Here is a tiny trained network, its code and every weight. The questions are about switching its units off for an input and a target symbol, where a switched-off unit gives its printed mean instead of its output.

import numpy as np


def w(rows, s, z=0):
    codes = np.array(rows[::2]) - 128.0
    scale = np.full(codes.shape[1], s)
    scale[-1] = z or s
    return codes * scale


def norm(h):
    return h / np.sqrt((h * h).mean(-1, keepdims=True) + 1e-5)


def f(y):
    return y / 2 * (1 + np.tanh(0.7978845608 * (y + 0.044715 * y**3)))


def softmax(a):
    e = np.exp(a - a.max(-1, keepdims=True))
    return e / e.sum(-1, keepdims=True)


def log_softmax(a):
    a = a - a.max(-1, keepdims=True)
    return a - np.log(np.exp(a).sum(-1, keepdims=True))


def net(x, mask):
    ids = ['ΠΣΦΩαγδεζηθμξτψ'.index(c) for c in x.split()]
    T = len(ids)
    res = E[ids] + P[:T]
    r = norm(res)
    for j in range(3):
        rows = slice(2 * j, 2 * j + 2)
        q, k, v = (r @ M[0][rows].T for M in (Q, K, V))
        z = softmax(np.where(np.tri(T) > 0, q @ k.T / 2**0.5, -1e9)) @ v
        o = O[0][rows]
        res = res + np.where(mask[j], z, o[:, -1]) @ o[:, :-1]
    y = f(norm(res) @ A[0][:, :-1].T + A[0][:, -1])
    res = res + np.where(mask[3:27], y, B[0][:, -1]) @ B[0][:, :-1]
    return log_softmax(norm(res)[-1] @ U[:, :-1].T + U[:, -1])


Q, K, V, O, A, B = {}, {}, {}, {}, {}, {}
E = w([
[70,182,132],'Π',
[98,158,129],'Σ',
[154,97,183],'Φ',
[130,115,93],'Ω',
[107,153,122],'α',
[128,88,127],'γ',
[118,142,112],'δ',
[153,96,250],'ε',
[250,103,139],'ζ',
[181,68,211],'η',
[128,209,189],'θ',
[114,96,95],'μ',
[91,125,156],'ξ',
[150,196,141],'τ',
[96,117,166],'ψ',
],0.022)
P = w([
[95,171,120],'0',
[166,171,177],'1',
[91,49,162],'2',
[108,156,104],'3',
[160,178,166],'4',
[121,8,172],'5',
[103,160,99],'6',
[158,180,158],'7',
[97,35,194],'8',
[101,163,98],'9',
[151,187,157],'10',
[82,63,201],'11',
[102,163,99],'12',
],0.011)
Q[0] = w([
[216,246,111],'H0',
[117,88,114],'H0',
[251,2,48],'H1',
[51,33,112],'H1',
[73,166,134],'H2',
[138,184,102],'H2',
],0.0087)
K[0] = w([
[133,101,76],'H0',
[201,8,29],'H0',
[253,19,125],'H1',
[54,14,56],'H1',
[118,220,149],'H2',
[146,44,85],'H2',
],0.0055)
V[0] = w([
[112,91,178],'H0',
[248,174,204],'H0',
[117,115,92],'H1',
[140,99,131],'H1',
[132,94,204],'H2',
[219,165,115],'H2',
],0.012)
O[0] = w([
[76,1,124,181],'H0',
[78,141,71,250],'H0',
[123,128,89,100],'H1',
[32,247,18,157],'H1',
[220,184,212,214],'H2',
[179,90,212,156],'H2',
],0.0057,0.0024)
A[0] = w([
[40,73,125,212],'N0',
[143,133,101,80],'N1',
[133,57,59,54],'N2',
[81,70,38,84],'N3',
[173,64,127,82],'N4',
[46,51,118,184],'N5',
[107,158,146,137],'N6',
[180,156,117,88],'N7',
[137,24,125,161],'N8',
[153,94,75,100],'N9',
[166,104,140,137],'N10',
[75,91,103,193],'N11',
[126,152,82,53],'N12',
[113,152,101,65],'N13',
[141,140,171,104],'N14',
[143,115,158,112],'N15',
[247,186,137,110],'N16',
[201,141,158,153],'N17',
[167,100,194,104],'N18',
[167,165,64,98],'N19',
[100,163,113,103],'N20',
[167,169,58,31],'N21',
[139,95,145,108],'N22',
[161,33,63,254],'N23',
],0.015,0.0045)
B[0] = w([
[117,20,231,254],'N0',
[138,142,93,124],'N1',
[89,105,56,171],'N2',
[97,112,129,219],'N3',
[119,165,159,162],'N4',
[142,106,254,252],'N5',
[155,59,93,143],'N6',
[98,105,140,153],'N7',
[80,141,172,227],'N8',
[152,88,119,152],'N9',
[90,180,91,163],'N10',
[130,92,182,204],'N11',
[167,148,99,140],'N12',
[156,137,110,127],'N13',
[129,131,86,163],'N14',
[116,149,93,155],'N15',
[154,91,154,249],'N16',
[80,121,130,222],'N17',
[146,137,49,225],'N18',
[120,154,76,185],'N19',
[153,113,91,136],'N20',
[138,200,77,176],'N21',
[104,196,114,149],'N22',
[97,99,173,253],'N23',
],0.0097,0.0063)
U = w([
[196,133,147,130],'Π',
[181,232,132,78],'Σ',
[250,110,144,27],'Φ',
[160,74,120,160],'Ω',
[152,161,164,91],'α',
[52,45,44,106],'γ',
[104,118,149,128],'δ',
[27,205,109,170],'ε',
[146,97,155,118],'ζ',
[140,185,183,147],'η',
[55,221,171,99],'θ',
[105,112,139,104],'μ',
[155,117,154,100],'ξ',
[154,149,79,254],'τ',
[113,170,182,134],'ψ',
],0.017,0.0074)

Each question gives the input, a string of symbols that net reads in full, and the target symbol t.
The units are the heads (2 rows each of Q, K, V and O) and the neurons (one row each of A and B). Each row of codes is followed by its name. A weight is (code - 128) times the scale printed after its matrix; where a second scale follows, it is the last column's (O, A, B and U).
mask holds one flag per unit, heads first, then neurons. A switched-off unit (its flag False) gives its mean, the last column of its rows in O or B, instead of its output. The means were averaged over made-up inputs and are rounded, as every weight is.
A unit's drop is (log p(t) with every unit on - log p(t) with that unit switched off) / (log p(t) with every unit on - log p(t) with every unit switched off).
most important unit: the unit with the biggest drop
top k neurons: the k neurons with the biggest drops, biggest first
heads that matter: for each layer, one digit per head in row order, 1 if its drop is at least 0.15 and else 0, layers parted by /
drop when u is switched off: that unit's drop, to one decimal
input ζ μ Ω η, target θ: most important unit : N0
input ε ξ θ ε Ω Ω ε Ω Φ Φ ζ Ω Φ, target ε: top 3 neurons : [N5 N0 N18]
input Φ Ω ε η Ω Σ ζ Φ, target τ: heads that matter : 100
input α η ε Ω Φ θ Φ ξ ζ ε μ, target γ: top 4 neurons : [N2 N3 N19 N16]
input η Ω Φ Ω Φ δ Ω Ω, target τ: heads that matter : 000
input Φ α Ω Π Σ, target Φ: heads that matter : 010
input Ω Ω δ ψ ψ γ ξ Φ Ω α, target Ω: heads that matter : 010
input Ω Ω Ω Ω Ω Ω Ω Φ, target Σ: heads that matter : 101
input Ω ε Ω ξ Ω δ Π Φ Ω Ω Φ, target τ: heads that matter : 001
input γ Ω Φ Ω θ Φ Ω Ω τ, target τ: heads that matter : 000
input ε Ω Π Ω ψ θ Ω Ω Ω α, target Ω: heads that matter : 111
input ξ Ω δ Φ ζ η Φ τ ε Ω μ, target γ: heads that matter : 011
input Φ Ω ζ δ γ, target ε: heads that matter : 001
input α Ω Ω Ω Ω, target τ: most important unit : H0
input η Ω τ, target τ: top 4 neurons : [N5 N0 N23 N8]
input Φ Φ ε δ Σ α ζ η Ω Φ Ω Ω δ, target τ: heads that matter : 001
input η Ω η δ Φ θ, target θ: heads that matter : 101
input Ω ψ ζ θ α ζ η η Ω δ Ω ε δ, target τ: heads that matter : 100
input γ Ω η Π Ω ξ γ γ, target ε: heads that matter : 000
input Ω ψ Ω Ω η θ, target θ: top 4 neurons : [N0 N16 N5 N11]
input η ζ Ω Ω δ, target Ω: most important unit : N16
input δ ζ Ω Ω ζ μ Φ μ Φ τ, target Σ: drop when N11 is switched off : 0.2
input Ω Ω ζ Ω Ω Φ ε δ Ω τ, target Σ: drop when N23 is switched off : 0.1
input α Σ Π Ω δ, target Ω: drop when H2 is switched off : 0.3
input Φ Φ ε θ Ω Π Ω Σ, target Φ: drop when N12 is switched off : 0.0
